Below are the code and all the weights of a small trained network. Each question names an input and a class and asks about switching units off, where a switched-off unit gives its printed mean instead of its output.

import numpy as np


def w(rows, s, z=0):
    codes = np.array(rows[::2]) - 128.0
    scale = np.full(codes.shape[1], s)
    scale[-1] = z or s
    return codes * scale


def f(y):
    return y / 2 * (1 + np.tanh(0.7978845608 * (y + 0.044715 * y**3)))


def log_softmax(a):
    a = a - a.max(-1, keepdims=True)
    return a - np.log(np.exp(a).sum(-1, keepdims=True))


def net(x, mask):
    res = np.array(x, float).reshape(1, 7) / 4 @ E
    y = f(res @ A[0][:, :-1].T + A[0][:, -1])
    res = res + np.where(mask, y, B[0][:, -1]) @ B[0][:, :-1]
    return log_softmax(res[-1] @ U[:, :-1].T + U[:, -1])


A, B = {}, {}
E = w([
[157,71,124,85,159],'x0',
[80,67,85,1,60],'x1',
[103,173,148,157,104],'x2',
[137,122,159,97,152],'x3',
[147,89,121,104,148],'x4',
[87,186,78,99,215],'x5',
[124,145,189,102,149],'x6',
],0.0071)
A[0] = w([
[212,142,84,71,123,76],'N1',
[96,169,110,133,94,192],'N2',
[49,131,138,20,57,49],'N3',
[53,158,142,91,230,252],'N4',
[42,150,155,165,73,165],'N5',
[72,117,108,68,82,63],'N6',
[71,109,118,79,91,34],'N7',
[163,129,161,195,194,27],'N8',
[57,166,143,165,63,168],'N9',
[231,112,254,118,19,199],'N10',
],0.0087,0.0034)
B[0] = w([
[85,173,161,74,191,134],'N1',
[149,149,89,139,68,166],'N2',
[146,88,216,192,170,206],'N3',
[196,98,60,69,27,243],'N4',
[182,114,85,164,185,172],'N5',
[103,57,146,144,175,172],'N6',
[98,77,254,238,182,154],'N7',
[85,77,218,193,217,185],'N8',
[118,120,101,120,159,179],'N9',
[170,196,114,52,88,254],'N10',
],0.0079,0.0058)
U = w([
[128,118,113,105,60,243],'0',
[42,92,254,216,187,3],'1',
[146,166,77,54,17,83],'2',
[97,143,109,100,64,155],'3',
[103,142,103,93,81,141],'4',
],0.0071,0.0036)

Each question gives the input, the list of numbers given to net, and the class t.
The units are the neurons (one row each of A and B). Each row of codes is followed by its name. A weight is (code - 128) times the scale printed after its matrix; where a second scale follows, it is the last column's (A, B and U).
mask holds one flag per neuron, in row order. A switched-off neuron (its flag False) gives its mean, the last column of its row in B, instead of its output. The means were averaged over made-up inputs and are rounded, as every weight is.
A unit's drop is (log p(t) with every unit on - log p(t) with that unit switched off) / (log p(t) with every unit on - log p(t) with every unit switched off).
The circuit of an input: a set's keep is (log p(t) with only the set's units on - log p(t) with every unit switched off) / (log p(t) with every unit on - log p(t) with every unit switched off). Starting from all 10 units, units are removed one at a time, each time the one whose removal leaves the highest keep (on an exact tie, the one counted first), for as long as the keep stays at least 0.8.
units of the circuit, in order: the units of the circuit, biggest drop first
most important unit: the unit with the biggest drop
top k neurons: the k neurons with the biggest drops, biggest first
drop when u is switched off: that unit's drop, to one decimal
input [6,8,-4,3,7,0,4], class 1: top 2 neurons : [N3, N7]
input [-4,6,-1,1,-4,-4,0], class 1: most important unit : N3
input [8,7,6,3,8,7,7], class 1: top 4 neurons : [N3, N7, N10, N6]
input [0,8,2,0,8,-4,8], class 1: units of the circuit, in order : [N3, N7]
input [1,7,-3,5,1,-6,-1], class 1: units of the circuit, in order : [N3, N7]
input [4,6,2,5,7,-2,-1], class 1: top 2 neurons : [N3, N7]
input [7,8,2,-6,6,-7,-5], class 1: units of the circuit, in order : [N7, N3]
input [2,-5,2,2,-5,-7,4], class 2: top 4 neurons : [N10, N3, N7, N6]
input [6,-2,-2,2,-4,-6,2], class 2: drop when N10 is switched off : 0.6
input [-2,8,-7,-2,6,-4,1], class 1: drop when N4 is switched off : 0.1
input [1,-4,6,-1,6,-8,0], class 2: drop when N6 is switched off : 0.1
